Below are the code and all the weights of a small trained network. Each question names an input and a class and asks about switching units off, where a switched-off unit gives its printed mean instead of its output.

import numpy as np


def w(rows, s, z=0):
    codes = np.array(rows[::2]) - 128.0
    scale = np.full(codes.shape[1], s)
    scale[-1] = z or s
    return codes * scale


def norm(h):
    return h / np.sqrt((h * h).mean(-1, keepdims=True) + 1e-5)


def f(y):
    return np.maximum(y, 0)


def log_softmax(a):
    a = a - a.max(-1, keepdims=True)
    return a - np.log(np.exp(a).sum(-1, keepdims=True))


def net(x, mask):
    res = np.array(x, float).reshape(1, 4) / 4 @ E
    u = 0
    for l in range(4):
        y = f(norm(res) @ A[l][:, :-1].T + A[l][:, -1])
        res = res + np.where(mask[u : u + 9], y, B[l][:, -1]) @ B[l][:, :-1]
        u += 9
    return log_softmax(norm(res)[-1] @ U[:, :-1].T + U[:, -1])


A, B = {}, {}
E = w([
[116,111,155,122,253,170],'x0',
[157,33,62,62,144,44],'x1',
[128,128,127,128,127,130],'x2',
[133,115,168,226,164,20],'x3',
],0.0024)
A[0] = w([
[100,96,161,109,255,160,150],'L0N1',
[135,89,112,42,139,88,86],'L0N2',
[150,88,124,151,149,87,29],'L0N3',
[185,118,100,108,111,130,5],'L0N4',
[126,168,117,120,29,74,193],'L0N5',
[120,126,145,104,104,128,86],'L0N6',
[145,111,171,241,157,30,157],'L0N7',
[152,31,81,60,146,59,151],'L0N8',
[130,126,127,107,130,131,40],'L0N9',
],0.0039,0.0024)
B[0] = w([
[18,107,83,157,177,161,234],'L0N1',
[153,100,91,240,146,168,190],'L0N2',
[126,179,127,41,130,97,147],'L0N3',
[153,108,84,172,110,188,132],'L0N4',
[19,91,152,145,20,150,229],'L0N5',
[121,141,111,114,107,125,133],'L0N6',
[166,243,179,131,166,48,255],'L0N7',
[183,2,104,25,140,158,254],'L0N8',
[126,113,117,144,155,147,128],'L0N9',
],0.0035,0.0032)
A[1] = w([
[185,123,100,126,85,47,3],'L1N1',
[202,9,113,75,140,60,63],'L1N2',
[159,144,132,112,207,159,121],'L1N3',
[110,190,186,177,134,126,111],'L1N4',
[184,156,134,104,223,168,115],'L1N5',
[148,55,94,83,139,72,186],'L1N6',
[98,65,103,150,104,239,101],'L1N7',
[105,81,159,130,122,154,88],'L1N8',
[255,165,103,107,87,70,146],'L1N9',
],0.0046,0.0032)
B[1] = w([
[138,143,254,77,147,176,146],'L1N1',
[80,243,163,199,104,134,237],'L1N2',
[101,120,116,134,181,119,186],'L1N3',
[158,50,76,190,138,154,208],'L1N4',
[74,110,126,127,183,100,191],'L1N5',
[176,83,175,57,138,112,252],'L1N6',
[181,132,125,132,120,213,241],'L1N7',
[132,117,91,151,114,152,143],'L1N8',
[110,107,196,128,73,170,177],'L1N9',
],0.0051,0.0033)
A[2] = w([
[214,254,101,173,74,138,72],'L2N1',
[93,101,174,161,129,88,145],'L2N2',
[47,229,161,217,151,16,104],'L2N3',
[246,138,185,150,83,154,84],'L2N4',
[223,26,132,184,141,16,244],'L2N5',
[106,29,37,78,112,125,3],'L2N6',
[160,115,142,187,108,195,192],'L2N7',
[198,114,83,107,176,98,65],'L2N8',
[165,190,163,46,67,87,38],'L2N9',
],0.0043,0.0021)
B[2] = w([
[140,143,14,88,102,3,170],'L2N1',
[109,102,150,143,127,71,194],'L2N2',
[166,50,63,227,127,171,247],'L2N3',
[148,126,88,147,26,134,196],'L2N4',
[72,187,120,15,95,171,254],'L2N5',
[170,64,126,247,146,206,174],'L2N6',
[114,128,54,68,146,51,248],'L2N7',
[85,157,124,86,156,127,145],'L2N8',
[201,132,216,165,157,186,169],'L2N9',
],0.0047,0.0029)
A[3] = w([
[95,175,145,77,168,71,35],'L3N1',
[127,122,36,118,155,129,231],'L3N2',
[145,142,135,23,125,158,150],'L3N3',
[28,221,119,96,206,168,15],'L3N4',
[160,207,108,172,190,169,45],'L3N5',
[42,205,107,108,112,167,73],'L3N6',
[3,97,133,116,201,132,40],'L3N7',
[164,111,124,116,216,112,162],'L3N8',
[98,206,120,96,18,126,5],'L3N9',
],0.0051,0.0021)
B[3] = w([
[79,91,97,61,155,78,141],'L3N1',
[132,149,184,107,120,125,252],'L3N2',
[106,126,116,222,132,105,218],'L3N3',
[104,123,151,140,53,103,189],'L3N4',
[90,122,160,150,145,157,165],'L3N5',
[111,176,132,81,101,113,166],'L3N6',
[164,137,125,139,64,120,210],'L3N7',
[129,153,106,90,175,126,200],'L3N8',
[190,152,107,107,254,128,193],'L3N9',
],0.0079,0.0038)
U = w([
[181,221,54,49,140,131,251],'0',
[22,188,173,106,67,185,153],'1',
[146,141,75,206,51,56,132],'2',
[81,132,144,217,232,122,142],'3',
[193,49,93,105,37,192,105],'4',
[127,51,117,73,231,221,51],'5',
[185,112,249,91,71,76,115],'6',
[81,120,163,38,209,36,90],'7',
],0.014,0.0013)

Each question gives the input, the list of numbers given to net, and the class t.
The units are the neurons (one row each of A and B). Each row of codes is followed by its name. A weight is (code - 128) times the scale printed after its matrix; where a second scale follows, it is the last column's (A, B and U).
mask holds one flag per neuron, layer by layer. A switched-off neuron (its flag False) gives its mean, the last column of its row in B, instead of its output. The means were averaged over made-up inputs and are rounded, as every weight is.
A unit's drop is (log p(t) with every unit on - log p(t) with that unit switched off) / (log p(t) with every unit on - log p(t) with every unit switched off).
The circuit of an input: a set's keep is (log p(t) with only the set's units on - log p(t) with every unit switched off) / (log p(t) with every unit on - log p(t) with every unit switched off). Starting from the 12 units with the biggest drops (on a tie, the unit counted first), units are removed one at a time, each time the one whose removal leaves the highest keep (on an exact tie, the one counted first), for as long as the keep stays at least 0.8.
circuit, biggest first: the units of the circuit, biggest drop first
k most important neurons: the k neurons with the biggest drops, biggest first
k most important neurons of layer l: the k neurons of layer l with the biggest drops, biggest first
drop when u is switched off: that unit's drop, to one decimal
input [-3,0,-8,-4], class 0: circuit, biggest first -> (L3N9)
input [-8,1,-8,0], class 4: 2 most important neurons -> (L0N7 L1N2)
input [-8,3,3,0], class 4: 3 most important neurons -> (L0N5 L0N7 L3N2)
input [1,3,1,5], class 7: circuit, biggest first -> (L3N1 L2N5)
input [0,-7,7,2], class 2: 2 most important neurons of layer 0 -> (L0N8 L0N1)
input [-4,-1,4,-7], class 0: 2 most important neurons -> (L0N8 L3N9)
input [0,7,8,3], class 6: 4 most important neurons -> (L1N9 L0N1 L2N9 L1N2)
input [7,3,5,1], class 7: 4 most important neurons -> (L0N5 L2N3 L1N4 L3N4)
input [-1,-5,-4,3], class 2: 3 most important neurons -> (L0N8 L2N3 L1N6)
input [0,-6,2,1], class 2: 2 most important neurons of layer 3 -> (L3N9 L3N8)
input [6,-5,6,0], class 1: 2 most important neurons -> (L0N7 L3N4)
input [2,-1,7,0], class 1: 2 most important neurons -> (L0N8 L0N7)
input [8,-4,-6,-1], class 1: 2 most important neurons of layer 3 -> (L3N4 L3N7)
input [2,1,-3,6], class 7: circuit, biggest first -> (L2N5)
input [-6,0,8,-3], class 0: 3 most important neurons -> (L0N8 L3N9 L1N6)
input [7,-1,-2,-3], class 1: 2 most important neurons -> (L0N8 L3N4)
input [-3,2,-2,1], class 6: drop when L0N1 is switched off -> 0.2
input [-3,-8,2,-8], class 0: drop when L3N7 is switched off -> 0.0
input [-4,-1,-8,-3], class 0: drop when L3N9 is switched off -> 0.8
input [7,-4,7,-4], class 1: drop when L3N4 is switched off -> 0.2
input [-3,-7,-8,4], class 2: most important neuron -> (L2N3)
